Below are the code and all the weights of a small trained network. Each question names an input and a class and asks about switching units off, where a switched-off unit gives its printed mean instead of its output.

import numpy as np


def w(rows, s, z=0):
    codes = np.array(rows[::2]) - 128.0
    scale = np.full(codes.shape[1], s)
    scale[-1] = z or s
    return codes * scale


def f(y):
    return y / 2 * (1 + np.tanh(0.7978845608 * (y + 0.044715 * y**3)))


def log_softmax(a):
    a = a - a.max(-1, keepdims=True)
    return a - np.log(np.exp(a).sum(-1, keepdims=True))


def net(x, mask):
    res = np.array(x, float).reshape(1, 3) / 4 @ E
    y = f(res @ A[0][:, :-1].T + A[0][:, -1])
    res = res + np.where(mask, y, B[0][:, -1]) @ B[0][:, :-1]
    return log_softmax(res[-1] @ U[:, :-1].T + U[:, -1])


A, B = {}, {}
E = w([
[95,52,79,185],'x0',
[5,85,165,64],'x1',
[133,100,36,24],'x2',
],0.012)
A[0] = w([
[108,84,73,150,155],'N0',
[62,63,156,115,118],'N1',
[128,77,108,155,241],'N2',
[136,157,165,232,192],'N3',
[122,117,201,169,65],'N4',
[173,128,96,161,87],'N5',
[83,102,183,234,117],'N6',
[95,45,106,241,66],'N7',
[118,208,167,102,121],'N8',
[91,124,158,84,75],'N9',
[141,144,78,43,178],'N10',
[78,58,105,188,64],'N11',
[180,98,87,216,60],'N12',
[97,93,152,83,55],'N13',
[187,147,170,82,81],'N14',
[49,147,132,118,87],'N15',
[137,172,126,87,133],'N16',
[130,45,5,110,101],'N17',
[146,77,76,97,156],'N18',
[147,205,240,100,100],'N19',
[164,156,121,155,74],'N20',
[161,202,79,146,115],'N21',
[159,160,206,44,50],'N22',
[211,86,95,164,134],'N23',
[164,130,42,42,1],'N24',
[133,200,137,104,171],'N25',
[149,210,49,150,92],'N26',
[59,139,175,118,93],'N27',
[165,132,109,154,98],'N28',
],0.014,0.0085)
B[0] = w([
[133,161,88,133,191],'N0',
[98,97,151,79,197],'N1',
[60,205,88,171,211],'N2',
[157,153,145,70,252],'N3',
[245,108,173,77,175],'N4',
[84,57,145,99,171],'N5',
[214,148,165,61,229],'N6',
[148,164,15,198,218],'N7',
[142,142,55,138,181],'N8',
[106,71,119,115,160],'N9',
[180,173,154,62,215],'N10',
[139,104,90,97,185],'N11',
[112,95,116,84,204],'N12',
[125,81,123,118,157],'N13',
[113,82,55,123,161],'N14',
[104,68,128,56,168],'N15',
[154,185,91,161,159],'N16',
[181,150,123,107,241],'N17',
[184,157,159,92,198],'N18',
[158,149,87,122,218],'N19',
[118,88,127,96,157],'N20',
[59,82,152,126,184],'N21',
[133,101,55,174,178],'N22',
[79,104,143,88,212],'N23',
[209,120,140,68,193],'N24',
[89,149,88,156,180],'N25',
[89,74,141,84,181],'N26',
[114,98,119,107,180],'N27',
[103,82,145,102,160],'N28',
],0.011,0.014)
U = w([
[249,179,177,87,74],'0',
[162,163,13,135,116],'1',
[93,17,167,84,115],'2',
[124,250,154,114,249],'3',
[112,161,199,171,110],'4',
[81,154,127,207,90],'5',
[109,169,179,174,96],'6',
],0.013,0.02)

Each question gives the input, the list of numbers given to net, and the class t.
The units are the neurons (one row each of A and B). Each row of codes is followed by its name. A weight is (code - 128) times the scale printed after its matrix; where a second scale follows, it is the last column's (A, B and U).
mask holds one flag per neuron, in row order. A switched-off neuron (its flag False) gives its mean, the last column of its row in B, instead of its output. The means were averaged over made-up inputs and are rounded, as every weight is.
A unit's drop is (log p(t) with every unit on - log p(t) with that unit switched off) / (log p(t) with every unit on - log p(t) with every unit switched off).
The circuit of an input: a set's keep is (log p(t) with only the set's units on - log p(t) with every unit switched off) / (log p(t) with every unit on - log p(t) with every unit switched off). Starting from the 12 units with the biggest drops (on a tie, the unit counted first), units are removed one at a time, each time the one whose removal leaves the highest keep (on an exact tie, the one counted first), for as long as the keep stays at least 0.8.
units of the circuit, in order: the units of the circuit, biggest drop first
top k neurons: the k neurons with the biggest drops, biggest first
drop when u is switched off: that unit's drop, to one decimal
input [8,5,-3], class 1: units of the circuit, in order : (N7)
input [-7,7,-6], class 1: top 3 neurons : (N19; N8; N22)
input [-6,-7,3], class 2: units of the circuit, in order : (N21; N26)
input [-4,5,-3], class 2: top 2 neurons : (N7; N2)
input [-8,-3,7], class 1: top 3 neurons : (N22; N14; N25)
input [5,-4,5], class 0: top 3 neurons : (N18; N17; N24)
input [6,-7,4], class 2: top 3 neurons : (N23; N5; N26)
input [2,-2,3], class 3: top 2 neurons : (N6; N4)
input [-4,-1,1], class 1: drop when N18 is switched off : 0.1
input [-2,-4,0], class 2: drop when N0 is switched off : 0.0
input [7,4,-5], class 1: drop when N7 is switched off : 4.4
input [-6,-6,-1], class 1: top 2 neurons : (N19; N8)
